Below is a small trained network, with its code and all its weights. Each question gives an input and a class and asks what happens when units are switched off, that is, made to give their printed mean instead of their output.

import numpy as np


def w(rows, s, z=0):
    codes = np.array(rows[::2]) - 128.0
    scale = np.full(codes.shape[1], s)
    scale[-1] = z or s
    return codes * scale


def norm(h):
    return h / np.sqrt((h * h).mean(-1, keepdims=True) + 1e-5)


def f(y):
    return y / 2 * (1 + np.tanh(0.7978845608 * (y + 0.044715 * y**3)))


def log_softmax(a):
    a = a - a.max(-1, keepdims=True)
    return a - np.log(np.exp(a).sum(-1, keepdims=True))


def net(x, mask):
    res = np.array(x, float).reshape(1, 6) / 4 @ E
    u = 0
    for l in range(2):
        y = f(norm(res) @ A[l][:, :-1].T + A[l][:, -1])
        res = res + np.where(mask[u : u + 15], y, B[l][:, -1]) @ B[l][:, :-1]
        u += 15
    return log_softmax(norm(res)[-1] @ U[:, :-1].T + U[:, -1])


A, B = {}, {}
E = w([
[185,74,159,233,161],'x0',
[127,124,126,128,130],'x1',
[72,137,170,107,254],'x2',
[123,126,127,131,128],'x3',
[121,115,112,137,130],'x4',
[131,14,164,83,96],'x5',
],0.008)
A[0] = w([
[174,188,69,174,191,39],'L0N0',
[136,62,135,103,114,131],'L0N1',
[82,133,176,149,195,75],'L0N2',
[106,90,154,202,123,40],'L0N3',
[76,127,70,125,130,187],'L0N4',
[190,108,149,181,168,28],'L0N5',
[129,52,137,159,157,126],'L0N6',
[192,112,188,159,158,61],'L0N7',
[204,116,163,131,154,68],'L0N8',
[139,128,120,79,122,49],'L0N9',
[178,128,100,160,81,99],'L0N10',
[114,127,152,170,125,28],'L0N11',
[177,140,177,198,129,21],'L0N12',
[114,158,135,158,140,97],'L0N13',
[146,121,131,251,145,2],'L0N14',
],0.012,0.0036)
B[0] = w([
[75,111,207,180,67,245],'L0N0',
[95,129,179,108,124,208],'L0N1',
[246,131,134,109,169,240],'L0N2',
[92,134,106,100,115,171],'L0N3',
[148,174,134,108,156,192],'L0N4',
[127,116,27,110,126,207],'L0N5',
[115,96,133,98,121,222],'L0N6',
[52,89,77,107,172,200],'L0N7',
[98,77,96,134,87,158],'L0N8',
[94,139,116,129,147,130],'L0N9',
[175,113,141,144,163,241],'L0N10',
[121,93,110,156,128,116],'L0N11',
[119,127,90,140,118,200],'L0N12',
[122,107,164,130,143,150],'L0N13',
[99,146,79,110,114,255],'L0N14',
],0.011,0.004)
A[1] = w([
[106,178,148,41,97,140],'L1N0',
[133,50,148,72,134,142],'L1N1',
[76,250,184,196,99,171],'L1N2',
[129,190,92,49,120,55],'L1N3',
[201,113,102,120,51,45],'L1N4',
[118,192,163,176,105,132],'L1N5',
[132,154,116,73,127,3],'L1N6',
[207,159,94,186,31,72],'L1N7',
[123,170,141,79,125,97],'L1N8',
[200,116,113,119,159,67],'L1N9',
[174,129,103,135,48,74],'L1N10',
[108,203,133,198,116,110],'L1N11',
[83,88,176,110,177,244],'L1N12',
[193,81,122,186,125,117],'L1N13',
[76,182,107,192,130,203],'L1N14',
],0.011,0.0018)
B[1] = w([
[105,76,57,179,112,226],'L1N0',
[124,240,210,218,76,229],'L1N1',
[139,121,148,140,66,254],'L1N2',
[87,39,46,150,146,194],'L1N3',
[140,135,169,142,189,197],'L1N4',
[124,67,156,109,120,185],'L1N5',
[123,98,95,201,158,147],'L1N6',
[174,181,173,101,168,250],'L1N7',
[153,53,76,149,155,171],'L1N8',
[158,165,95,130,170,152],'L1N9',
[166,180,128,92,255,196],'L1N10',
[72,86,193,133,92,202],'L1N11',
[170,193,124,134,61,209],'L1N12',
[99,147,77,74,182,180],'L1N13',
[106,103,157,31,87,201],'L1N14',
],0.0074,0.0051)
U = w([
[88,88,4,110,112,253],'0',
[101,132,168,119,44,106],'1',
[199,163,109,101,191,19],'2',
],0.016,0.00068)

Each question gives the input, the list of numbers given to net, and the class t.
The units are the neurons (one row each of A and B). Each row of codes is followed by its name. A weight is (code - 128) times the scale printed after its matrix; where a second scale follows, it is the last column's (A, B and U).
mask holds one flag per neuron, layer by layer. A switched-off neuron (its flag False) gives its mean, the last column of its row in B, instead of its output. The means were averaged over made-up inputs and are rounded, as every weight is.
A unit's drop is (log p(t) with every unit on - log p(t) with that unit switched off) / (log p(t) with every unit on - log p(t) with every unit switched off).
The circuit of an input: a set's keep is (log p(t) with only the set's units on - log p(t) with every unit switched off) / (log p(t) with every unit on - log p(t) with every unit switched off). Starting from the 12 units with the biggest drops (on a tie, the unit counted first), units are removed one at a time, each time the one whose removal leaves the highest keep (on an exact tie, the one counted first), for as long as the keep stays at least 0.8.
circuit, biggest first: the units of the circuit, biggest drop first
top k neurons: the k neurons with the biggest drops, biggest first
top k neurons in layer l: the k neurons of layer l with the biggest drops, biggest first
drop of u: that unit's drop, to one decimal
input [2,2,2,4,-2,-3], class 1: circuit, biggest first : (L0N0)
input [8,-7,8,8,-5,5], class 0: top 2 neurons : (L0N7 L0N5)
input [7,0,4,-8,-5,7], class 0: top 4 neurons : (L0N7 L0N5 L0N0 L0N8)
input [8,8,7,1,-1,-5], class 0: circuit, biggest first : (L0N5 L0N14 L1N7)
input [4,6,-5,-3,6,-4], class 2: top 2 neurons : (L1N7 L0N10)
input [4,-2,-4,-1,-5,1], class 0: top 2 neurons : (L0N7 L0N2)
input [1,7,-3,-1,2,-3], class 1: top 2 neurons : (L0N0 L0N2)
input [7,2,6,4,2,2], class 0: top 2 neurons : (L0N5 L0N7)
input [-5,5,-8,-5,-8,5], class 2: top 2 neurons : (L1N10 L0N0)
input [-4,-2,5,7,7,4], class 2: top 2 neurons in layer 1 : (L1N1 L1N12)
input [6,4,-7,0,8,1], class 2: drop of L0N14 : -0.1
input [-2,2,5,-3,2,-7], class 1: drop of L0N0 : 0.9
input [2,-2,6,6,4,-7], class 1: drop of L0N0 : 1.5
input [8,1,-3,0,1,7], class 0: top neuron : (L0N5)
